[ 258 -286  111 -107 -157  -51  -38   40   60   70   -3  245 -227 -102
  416  -73  -51  188 -165 -499  264  224  -92  -52  -41  -98  -28  102
  529  191 -431   60 -438  -44   83]  <183>
[ -11 -232 -106   37 -106   36   43 -152 -173 -194  -23 -120  -68   47
  -14   42  -27   84 -100 -264    9   18  183  -83   83  -15  280  -74
 -164  -12  176   73 -163  -84  136]  <151>
[ 233  291  189  118  -88 -144  221  -22  -97 -135  224   65 -208  -87
  359  140 -237   87   25  -49  -68  165 -272  -22   38  -81 -173 -141
   98 -151   27  -59  190  -38  -76]  <169>
[-217  102   57 -155  294  -63  -50    9  144  -74  -43 -228  106  132
 -268   89   71   84  -39   95 -151    4  119  -31  -36  119   67  -36
 -337  136  280  -10   72   46  -14]  <113>
[-106  -63 -130   99 -107  -63   10  -65  -85  -68  -54 -218   -8   52
  -21  -19  100  164  -93 -256  -30  -43  252  -52    1    0  205    1
 -216  112   77  105 -104 -156   61]  <113>
[  -7  411  190    1   88  -31   43  195  145  184   -6  -92   -2  -11
  -43   58   76 -103  262  422 -155   48 -180   65 -188  109 -328   66
  -38   47   -6   17  329  224 -202]  <203>
[ 408  192   99  196 -289  -93  167  -13 -238 -134  271  198 -181 -164
  531   46 -238  124  -57 -129  128  139 -283    8   92  -82 -114 -112
  419 -209 -130  -60   -3 -140    3]  <169>
[ 233  476  436 -246  191 -334 -120  370  361  223  104  297  -59 -138
  369  -21  -37  144   32  281   61  325 -523   54 -169   82 -393   39
  543   85 -284   -8   80  228 -127]  <48>
[-287  106   34 -131  246  -87 -112  105  242   41 -125 -263  126  103
 -339    2  155   63   89  245 -159  -20   96  -16  -63  169   57    7
 -311  147  225   42  136  147  -37]  <183>
[ 186  304  411 -207  235 -446 -138  349  321  243  -35  240  -78  -83
  364  103 -111  276 -146  118   35  344 -458   26  -68  184 -259   -2
  534   72 -244  136   33  205 -101]  <113>
[ -73  -67 -124  156 -275   60  120 -202 -172 -117  -14 -175 -173  -27
 -109  -44   64 -151  180 -159    5 -124  195  -55  -42 -149   74   -5
 -241  -90   34   70  -33   -8   41]  <113>
[-293  349  309 -203  473 -578 -100  184  437  -33  -31 -165   40   15
   14   76   67  477 -100  107 -344  268 -125  -31  -60  150  -80  -93
 -340  347  287   19  214   60  -69]  <65>
[  83  150  -44   46   66   77  -84  186  -48   56    9 -134  155   56
  -20  141   -3  113  -87  173   -6  -22   15   35   41  263   68  -28
   85   -6   67   39  121    4  -40]  <183>
[-132  129 -136  182 -175 -172   29    4  -95   40   -8 -289  -22  -50
   89 -159  228  282   45 -160  -65   12  138  -29  -19   54  126   65
 -219   69   45  198    5 -112   11]  <22>
[  80  -22   71 -156  179  159  -86  200  194  169 -131    4  108   76
 -144  104   10 -100  -33  129   69    1    1   23 -109  135  -78   94
  195  196 -142   -6  -11  120  -82]  <183>
[  19  215  175 -217  155 -220 -197  118   99  -79  154  114   33  -35
  172  -64   24  231 -112  131   14  172 -191    3   33   66   41  -46
  174   28   49  -77 -138  -33   91]  <155>
[ -38 -520    2 -214  -63  267   -1 -372   42 -308   -1   82 -237   67
 -268  -54  -23 -316  102 -281  139  -49  238 -109  -35 -311  302  -72
 -201   36   90 -136 -320   61  238]  <65>
[ -93   41 -165  374 -263   17  315 -151 -257  -27  -62 -379 -129   38
 -122   68    5  -56  224  -71 -240 -139  214  -56   -2  -22  -13   11
 -554  -64  217  115  301    6 -130]  <14>
[-465 -215 -229  -13   51  123   10 -344  -60 -361  -86 -477   70  216
 -656  -11  208  -48  167  -39 -252 -223  572 -110   26  -25  453 -157
 -899   42  581  -31  127   12  127]  <48>
[ 182  -22  264  -75  -32 -255   94  -54   99 -122   70  161 -301  -53
  307   81 -213  157  -78 -288   49  249 -201  -66   17 -124  -50 -117
  231   -3  -92  -10  -82   73   23]  <169>
[ -33 -115   14 -183  126    9 -108    8   82  -82  -23   40  107   68
  -91  -15   16   88 -168  -15   42   31   82  -28   36   62  182  -25
    3  148   74  -68 -207  -44  118]  <14>
[-136  394  196  -46  296  -94   53  287  295  269 -167 -270   65   78
 -162  155   89   27  136  297 -286   81 -109   18 -182  185 -325  105
 -273  235   74   41  404  173 -256]  <9>
[ 328  109 -166  251 -417  291    4  149 -323  168   76   42   12  -65
  221  -54   74 -128   87   72  233  -87   -5   78  -35   59  -55  133
  403 -114 -264   77  -56  -82   -7]  <203>
[-140 -504  -93 -205   88  265  -21 -210  139  -70 -249 -121  -46  169
 -457    9  106 -231   19 -266   62 -116  399  -97  -84  -72  258   72
 -217  254   43  -30 -274  117   98]  <22>
[ 138  233   53  213 -153 -220  138   -6 -183 -122  149  -16  -81  -91
  333  101 -143  183  -12  -74  -99   76 -155   -8   71   21  -64 -108
   -6 -124  183   33  164  -93  -58]  <203>
[ 139 -224 -210  180 -289  301   33  166  -87  358 -259 -119    1   40
  -69  -19  191 -186   94  -98  143 -104  212   47 -156   88  -61  246
  214  148 -378  203  -89   50  -83]  <48>
[-285  579  123  207  111 -373  170   25   43 -103  125 -383  -77  -44
   34   68   72  189  210  195 -430   64  -55    2  -97   39 -282  -38
 -637   86  425    6  374   33 -158]  <14>
[ 169   96  275   80 -139  -91  362  -52  104   80   19   21 -484 -142
  309   59 -129  -91  206 -319 -112  187 -206  -65 -225 -269 -445  121
    2  136 -250  -16  112  178 -205]  <9>
[ -69  178 -123  326 -295  -76  205  -20 -152   58    6 -291 -189  -90
   89 -120  146   31  269 -131 -121  -41   83  -16  -91 -108  -84   83
 -342   16   11  145  196  -61 -105]  <65>
[ -87  368 -169  331 -143  -89   90  206 -163  189  -48 -380   80  -32
  127    4  204  257   47   35 -177  -42   92   70  -66  172 -137  118
 -269  124   30  234  229 -145 -162]  <203>
[ 301   78  150 -106   55  239   45   46  -32  -32   57  205   57   25
  -23  236 -233 -262   41  302   79   -5 -210   30   15   84 -116  -99
  294 -161   27 -156  124  143  -59]  <203>
[  92 -131  157   37 -156  -42  298 -207   54  -46  -88  -28 -370  -41
   14  135 -152 -143  189 -212  -62   71  -17 -104 -104 -188 -137  -19
  -97   28  -63    8   45  219  -83]  <22>
[ 427  325  366   -7  -74 -282   78  299   64  220  106  314 -164 -175
  588  129 -220  164 -101   46  112  322 -548   41  -32   79 -371   38
  749  -68 -394   52   11  125 -153]  <113>
[ 295 -127  -82  260 -373   98  220 -141 -272 -112   56   43 -254 -102
  199   61 -154 -107   45 -330  107  -66   47  -38   31 -173   29  -15
   88  -97  -95  -22  -14  -54  -21]  <65>
[ -15  182  -81  212  -72   11  116   -7 -180  -74   33 -245   38   14
   -9   96  -17  105   23   59 -164  -55   29  -11   64  104   35  -59
 -288  -90  267   37  248  -85  -52]  <9>
[ 333  569  102   31  -42  -84  -75  207 -133  -26  321  164  166 -179
  494  -45  -33  207 -106  335  100  152 -391   86   85  163  -94  -63
  456 -130  -28  -95   45 -201   40]  <22>
[-230 -254   97  -89  205   49  172 -264  140 -189 -134 -263 -120  181
 -475  194  -69 -205  216  -27 -258  -28  230 -104  -67  -41   68  -94
 -620   36  376  -56  194  255  -46]  <14>
[ 182  -60   61 -154   46  -11 -152  105   25  -51   69  174  100  -40
  224  -24   -3  179 -276 -107  183  130  -50   14   29   83  121    2
  358  141 -110  -15 -284 -119  143]  <151>
[ 142  337   -4  -95  203   52 -196  289  -72  -15  135   45  380   21
   99   73    0  135 -229  413   16   28 -139   88  111  284   84  -67
  258   13  132 -102   28 -208   34]  <155>
[-294 -274  179 -445  456 -202 -209  -19  409  -40 -194  -37  -14  154
 -287  -14   99  165 -125 -114 -107  141  124  -77  -63   40  177    0
 -224  320  135   -8 -207  150   78]  <155>
[ 365   47  -23  174 -253   -5  -22  265 -142  273  -43  109   28  -95
  387   37   -9  221 -130  -50  213   83 -161  101   -7  197  -97  108
  558  -30 -363  197  -54  -36  -71]  <203>
[-119  258  243 -245  304 -413 -208   83  289  -98   65   36  -10  -52
  112  -94   75  322  -99   84 -106  228 -155  -29  -28   44   30  -76
  -29  182  168  -44  -23   21   73]  <65>
[-301 -136   48 -472  485 -176 -277   22  266 -247   79  -19  315  145
 -252    7   92  389 -407   39  -84  122  167  -56  147  190  385 -184
 -115  233  391 -184 -229  -82  237]  <48>
[ 330  412  282 -260  223 -114 -161  223   56 -126  325  404  220 -113
  467   75 -201  236 -323  326  104  249 -459   67  100  144  -61 -177
  594  -20   34 -200  -81 -160   83]  <203>
[ 127   62   16  176 -371  -47  161    0  -77  121   22    9 -326 -171
  299 -127   24  -67  211 -222   83   58 -127  -28 -117 -177 -244  146
  164    1 -313  129  -87   45  -62]  <183>
[  35 -127 -224   73 -157  358  -53  -25 -144  -14  -34 -110  118   72
 -252  -64  117 -248   92  137  148 -204  224   25   21   40  209    0
  -34  -72    0   18  -56  -71  103]  <169>
[ -16  190 -143   -6  240   40 -324  304  -43  123  -75 -189  504  142
 -172   47  167  260 -226  494  -22  -35   91   99  116  531  243  -25
   64   21  207  113  107  -86   58]  <14>
[ -41  167 -183  237  -15   83   73  -12 -219 -174   65 -329  191   91
 -184  120   -9   45   10  168 -127 -163  166   26  140  182  190 -152
 -333 -148  364   12  286 -118  -31]  <169>
[ -94 -138 -454  413 -337  391  220 -114 -353   47  -90 -506   63  103
 -341   40  197 -154  182  -61  -43 -357  479   27   -1   55  177  117
 -542  -33  117  119  176 -119  -56]  <22>
[ 327  409   44  347 -286  113  369  -56 -338  -89  230  -46 -139 -116
  235  215 -254 -253  199  184  -88  -78 -218   24   14  -58 -262  -89
   10 -326   56  -80  399  -10 -194]  <113>
[ -98  -43   24  -21  149   33  -15  -41   35  -77 -121 -146   69  101
 -231  182  -24  -14   17  119 -144  -38  110   -2   11  140   81 -101
 -243    8  284   50  152  123  -17]  <203>
[ 406  147  -57  301 -310  154  138  203 -210  262  -48   13  -55 -116
  276   37  -44 -117   99   56  134   -6 -164   69  -45   80 -207  145
  379  -79 -296  138  122   17 -155]  <65>
[ -27  431   16  123   60 -308   67   17 -145 -232  260 -151   69  -93
  353  -31   -6  427 -179  -66 -187  130  -81  -10   75   29   55 -103
 -251   36  334   11  138 -293   14]  <151>
[ -72  -28  -54   64   56  -67   22 -189 -125 -337   80 -172    8   37
  -72  107  -82  157  -75 -111 -116  -32  125  -44  105   24  204 -155
 -286  -64  362  -24   71  -85   53]  <183>
[ 327  -26  325 -222  -12 -254   28  -12  113  -87  129  398 -281 -121
  493   48 -247  158 -173 -286  133  351 -352  -67    0 -149  -97  -92
  539   -1 -180  -85 -224   57   66]  <48>
[-302 -221  -66 -296  354   21 -210  -57  202 -166 -152 -164  240  195
 -444   39  145  119 -161    4  -85  -34  328  -48   17  111  340  -98
 -350  230  361  -67 -113  -34  151]  <48>
[ 150 -343  101 -248 -108  361   67 -209   59 -100  -78  244 -200   25
 -271   31  -96 -560  200   36  211  -25  -13  -71  -81 -241  -51   56
  297  -15 -215 -200 -315  243   86]  <22>
[ 549   17   51  326 -570  202  381   -5 -309  151   51  147 -398 -155
  446  113 -243 -301  194 -259  210   26 -195  -27  -81 -179 -300  101
  482 -181 -457   53  -25   80 -157]  <113>
[-125   19  242 -155   71 -372  -10  -12  294   17  -60    9 -308  -65
  128 -116   59  192   66 -215  -66  248 -111  -77 -136 -160  -82   37
  -81  209  -44   82 -108  148   18]  <65>
[ 176  332  -17   80  -80  -91   79    1 -240 -232  297   56   31  -93
  296   56 -141  147 -185   51  -61    8 -114   -5  107  -38   64 -114
   72  -84  146 -171   37 -277   24]  <155>
[ 235 -167  117  100 -306  -60  257 -158 -130 -109   39  138 -431 -109
  261   89 -225 -113   87 -350   45   91  -89  -81  -29 -271  -95   -8
  152  -72 -170   -6 -128   89  -28]  <155>
[  79   37   89   82   42  192  217  -62    8  -46  -37 -179  -35  113
 -321  287 -141 -320  243  248 -162 -120   79   -6  -79   74 -122  -57
 -303  -54  163 -123  379  248 -175]  <14>
[  12 -366   38 -244   75   68  -97   74  190  123 -208   75  -85   76
 -117   22   48  -39 -114 -213  123   52  121  -33  -91   -9  101  112
  181  254 -244   44 -325   95   54]  <155>
[  15 -284 -396  320 -243  322    5  112 -251  204 -243 -339  210  114
 -286   36  192  -43   22  -12   58 -241  382   51   38  244  262  116
 -115   13  -62  251   92  -80  -39]  <65>
[  33  514  427  -62  131 -365  246  -91  157 -178  297   52 -329 -139
  238   79 -174  -24  212  110 -245  194 -373  -37 -150 -213 -399  -77
 -154  -63  142 -190  322  170 -186]  <113>
[-237  242 -254  -33  268  355 -175   55  -76 -115    9 -321  473  194
 -638   56  184 -185   25  686 -165 -316  296   63   55  248  312 -103
 -476  -28  491 -134  331  -82   39]  <65>
[ -41  202  144 -167  290  -88  -40  213  209   75  -33  -54  118   52
  -67  113   -2   71  -78  180  -85  101  -78    7  -64  132 -115   17
  -41  186   69  -14   84   74  -69]  <151>
[-262 -355 -218    0  -28  105   38 -337 -133 -315  -41 -263  -31  147
 -316  -61   83   36  -77 -349  -94 -134  474 -114   70 -111  413  -54
 -577  119  323   -6 -189 -121  169]  <14>
[-239 -378 -386  121   48  166 -161  218  -25  314 -391 -460  292  198
 -499  -48  354  112   25  143  -34 -176  490   14  -23  400  289  176
 -247  186   12  388  -41   45   -3]  <155>
[ 104  415  212 -108  214 -235  -56  152   81 -116  202   84  124  -32
  288   52 -103  280 -182  163  -84  195 -250   11   51  116  -54 -108
   78   88  156 -125   46 -122    9]  <14>
[ 390  340  239  180 -295 -286  294 -137 -223 -245  330  247 -367 -226
  640   68 -365   61  -11 -214  -21  197 -394  -58   74 -248 -228 -137
  243 -214  -45 -143   71  -75  -50]  <14>
[-237 -484 -117 -197  143  217  -71  -89  163  -32 -285 -231   28  196
 -553   33  148 -178  -17 -203   36 -139  458  -72  -90   22  276   67
 -356  282   94   76 -206  162   86]  <151>
[ 233  -38  -17  284 -464  176  315 -116 -176   36   40  -23 -405 -149
  167  -60  -25 -360  369 -235   68  -49   -1  -32 -158 -290 -230  124
   21  -21 -283   29   39   92 -108]  <65>
[ 222  381  -97  409 -330 -150  222   37 -395 -117  255 -135  -29 -121
  461   36  -89  280   -9  -85  -81   66 -119   21  114   21  -57  -88
    7 -199  131   52  230 -243  -78]  <48>
[ 391   66  -19  194 -324  330  299  -10 -231   19  131   78 -183  -51
  171   86 -183 -343  146  -90  148  -78  -60  -15  -33 -159 -199   40
  232  -88 -226 -111   51  -21 -107]  <169>
